Below are the code and all the weights of a small trained network. Each question names an input and a target symbol and asks about switching units off, where a switched-off unit gives its printed mean instead of its output.

import numpy as np


def w(rows, s, z=0):
    codes = np.array(rows[::2]) - 128.0
    scale = np.full(codes.shape[1], s)
    scale[-1] = z or s
    return codes * scale


def norm(h):
    return h / np.sqrt((h * h).mean(-1, keepdims=True) + 1e-5)


def f(y):
    return y / 2 * (1 + np.tanh(0.7978845608 * (y + 0.044715 * y**3)))


def softmax(a):
    e = np.exp(a - a.max(-1, keepdims=True))
    return e / e.sum(-1, keepdims=True)


def log_softmax(a):
    a = a - a.max(-1, keepdims=True)
    return a - np.log(np.exp(a).sum(-1, keepdims=True))


def net(x, mask):
    ids = ['βγηθλμξσφ'.index(c) for c in x.split()]
    T = len(ids)
    res = E[ids] + P[:T]
    u = 0
    for l in range(2):
        r = norm(res)
        for j in range(2):
            rows = slice(3 * j, 3 * j + 3)
            q, k, v = (r @ M[l][rows].T for M in (Q, K, V))
            z = softmax(np.where(np.tri(T) > 0, q @ k.T / 3**0.5, -1e9)) @ v
            o = O[l][rows]
            res = res + np.where(mask[u + j], z, o[:, -1]) @ o[:, :-1]
        u += 2
        y = f(norm(res) @ A[l][:, :-1].T + A[l][:, -1])
        res = res + np.where(mask[u : u + 8], y, B[l][:, -1]) @ B[l][:, :-1]
        u += 8
    return log_softmax(norm(res)[-1] @ U[:, :-1].T + U[:, -1])


Q, K, V, O, A, B = {}, {}, {}, {}, {}, {}
E = w([
[107,106,110,153,124],'β',
[4,168,100,115,182],'γ',
[128,109,111,158,148],'η',
[118,108,140,185,106],'θ',
[103,177,181,155,137],'λ',
[151,137,170,170,103],'μ',
[158,167,121,97,136],'ξ',
[127,104,70,117,118],'σ',
[192,115,139,135,172],'φ',
],0.031)
P = w([
[131,96,129,90,113],'0',
[142,153,52,176,148],'1',
[85,95,102,114,193],'2',
[108,106,143,55,70],'3',
[219,181,117,127,61],'4',
[167,196,78,175,252],'5',
],0.019)
Q[0] = w([
[49,51,91,38,152],'L0H1',
[192,176,10,229,189],'L0H1',
[213,84,193,41,1],'L0H1',
[128,147,130,197,186],'L0H2',
[144,68,108,190,145],'L0H2',
[140,116,125,44,242],'L0H2',
],0.0075)
K[0] = w([
[209,185,133,181,54],'L0H1',
[90,40,247,64,131],'L0H1',
[128,166,59,254,246],'L0H1',
[137,106,144,18,93],'L0H2',
[168,99,188,88,127],'L0H2',
[122,162,112,156,49],'L0H2',
],0.0089)
V[0] = w([
[211,166,151,108,130],'L0H1',
[172,61,82,109,96],'L0H1',
[175,101,194,249,113],'L0H1',
[70,114,117,132,205],'L0H2',
[184,174,117,123,189],'L0H2',
[103,179,140,106,80],'L0H2',
],0.017)
O[0] = w([
[83,218,140,67,108,163],'L0H1',
[144,101,207,77,143,197],'L0H1',
[149,204,177,222,145,254],'L0H1',
[148,121,31,164,204,126],'L0H2',
[140,170,106,42,187,186],'L0H2',
[4,154,99,150,76,16],'L0H2',
],0.013,0.0077)
A[0] = w([
[204,152,91,134,77,148],'L0N1',
[63,125,119,105,6,11],'L0N2',
[182,222,126,131,143,153],'L0N3',
[138,65,100,137,82,34],'L0N4',
[103,118,146,120,145,81],'L0N5',
[120,104,109,84,114,2],'L0N6',
[40,127,113,144,171,108],'L0N7',
[111,104,147,156,123,50],'L0N8',
],0.017,0.0061)
B[0] = w([
[7,125,184,145,243,169],'L0N1',
[165,171,152,101,216,129],'L0N2',
[79,22,164,95,254,254],'L0N3',
[43,150,166,157,189,131],'L0N4',
[143,121,65,171,119,121],'L0N5',
[67,104,164,130,101,125],'L0N6',
[119,115,82,161,191,137],'L0N7',
[156,188,72,49,41,125],'L0N8',
],0.0097,0.014)
Q[1] = w([
[89,112,81,108,91],'L1H1',
[168,233,138,3,191],'L1H1',
[115,106,249,182,197],'L1H1',
[202,142,224,42,99],'L1H2',
[96,16,197,4,246],'L1H2',
[105,190,87,28,240],'L1H2',
],0.0067)
K[1] = w([
[120,135,164,127,143],'L1H1',
[112,182,125,114,64],'L1H1',
[81,125,86,95,138],'L1H1',
[51,145,121,161,104],'L1H2',
[154,150,181,127,8],'L1H2',
[163,114,121,141,72],'L1H2',
],0.013)
V[1] = w([
[123,171,22,201,163],'L1H1',
[4,158,131,105,87],'L1H1',
[174,227,60,139,184],'L1H1',
[45,113,74,66,71],'L1H2',
[83,229,129,33,177],'L1H2',
[73,228,234,154,69],'L1H2',
],0.013)
O[1] = w([
[96,73,145,198,172,104],'L1H1',
[97,135,71,125,94,54],'L1H1',
[57,118,162,148,220,150],'L1H1',
[99,83,158,133,51,10],'L1H2',
[64,89,252,106,139,132],'L1H2',
[100,219,151,148,118,120],'L1H2',
],0.016,0.013)
A[1] = w([
[102,208,137,120,113,95],'L1N1',
[71,54,201,83,144,169],'L1N2',
[164,194,134,97,151,85],'L1N3',
[141,103,124,253,23,118],'L1N4',
[172,69,213,231,114,148],'L1N5',
[74,242,203,146,135,2],'L1N6',
[21,140,216,68,43,62],'L1N7',
[201,52,100,78,129,31],'L1N8',
],0.017,0.0076)
B[1] = w([
[88,96,181,156,172,140],'L1N1',
[163,173,25,76,157,247],'L1N2',
[127,113,201,134,165,185],'L1N3',
[88,196,30,65,158,149],'L1N4',
[148,187,91,136,145,187],'L1N5',
[113,4,218,183,53,165],'L1N6',
[197,204,35,136,207,136],'L1N7',
[113,141,159,53,70,151],'L1N8',
],0.017,0.012)
U = w([
[209,101,125,159,58,35],'β',
[119,8,103,149,78,109],'γ',
[190,87,186,129,136,176],'η',
[198,243,146,223,93,31],'θ',
[8,110,89,169,126,110],'λ',
[92,141,207,181,31,252],'μ',
[78,251,90,100,29,139],'ξ',
[147,97,147,111,1,203],'σ',
[99,148,198,46,159,74],'φ',
],0.0086,0.0038)

Each question gives the input, a string of symbols that net reads in full, and the target symbol t.
The units are the heads (3 rows each of Q, K, V and O) and the neurons (one row each of A and B). Each row of codes is followed by its name. A weight is (code - 128) times the scale printed after its matrix; where a second scale follows, it is the last column's (O, A, B and U).
mask holds one flag per unit, layer by layer, with each layer's heads first. A switched-off unit (its flag False) gives its mean, the last column of its rows in O or B, instead of its output. The means were averaged over made-up inputs and are rounded, as every weight is.
A unit's drop is (log p(t) with every unit on - log p(t) with that unit switched off) / (log p(t) with every unit on - log p(t) with every unit switched off).
The circuit of an input: a set's keep is (log p(t) with only the set's units on - log p(t) with every unit switched off) / (log p(t) with every unit on - log p(t) with every unit switched off). Starting from the 12 units with the biggest drops (on a tie, the unit counted first), units are removed one at a time, each time the one whose removal leaves the highest keep (on an exact tie, the one counted first), for as long as the keep stays at least 0.8.
circuit, biggest first: the units of the circuit, biggest drop first
top k neurons: the k neurons with the biggest drops, biggest first
top k neurons in layer l: the k neurons of layer l with the biggest drops, biggest first
heads that matter: for each layer, one digit per head in row order, 1 if its drop is at least 0.15 and else 0, layers parted by /
input μ η ξ, target μ: heads that matter -> 01 / 01
input μ φ σ, target μ: heads that matter -> 01 / 01
input μ θ θ μ θ λ, target μ: circuit, biggest first -> (L0H2; L1N6)
input θ θ ξ σ, target θ: heads that matter -> 11 / 00
input θ θ θ, target θ: heads that matter -> 10 / 00
input μ β η φ λ φ, target μ: heads that matter -> 01 / 01
input γ γ λ, target γ: heads that matter -> 10 / 01
input μ η γ φ μ, target μ: top 4 neurons -> (L0N1; L0N4; L1N6; L1N2)
input ξ θ η θ, target ξ: heads that matter -> 10 / 11
input λ λ θ, target λ: circuit, biggest first -> (L1H1; L0H2)
input γ μ φ λ θ λ, target λ: circuit, biggest first -> (L0H2; L0H1)
input θ θ μ, target θ: heads that matter -> 01 / 00
input μ η φ, target μ: circuit, biggest first -> (L0H2; L1N6; L1H2)
input γ β σ, target γ: circuit, biggest first -> (L0H1; L1H2)
input λ φ θ, target λ: circuit, biggest first -> (L0H1; L1H1)
input λ θ β, target λ: heads that matter -> 01 / 10
input θ λ θ β η, target θ: circuit, biggest first -> (L0H2; L1H2)
input γ μ λ, target γ: circuit, biggest first -> (L0H1; L1H2)
input γ φ η, target γ: heads that matter -> 10 / 01
input μ φ λ, target μ: heads that matter -> 01 / 00
input θ σ φ, target θ: heads that matter -> 01 / 00
input σ β φ, target σ: heads that matter -> 10 / 10
input λ σ λ λ φ, target λ: top neuron -> (L0N1)
input λ φ φ φ γ, target λ: top neuron -> (L0N3)
input ξ θ φ, target ξ: top neuron in layer 1 -> (L1N7)
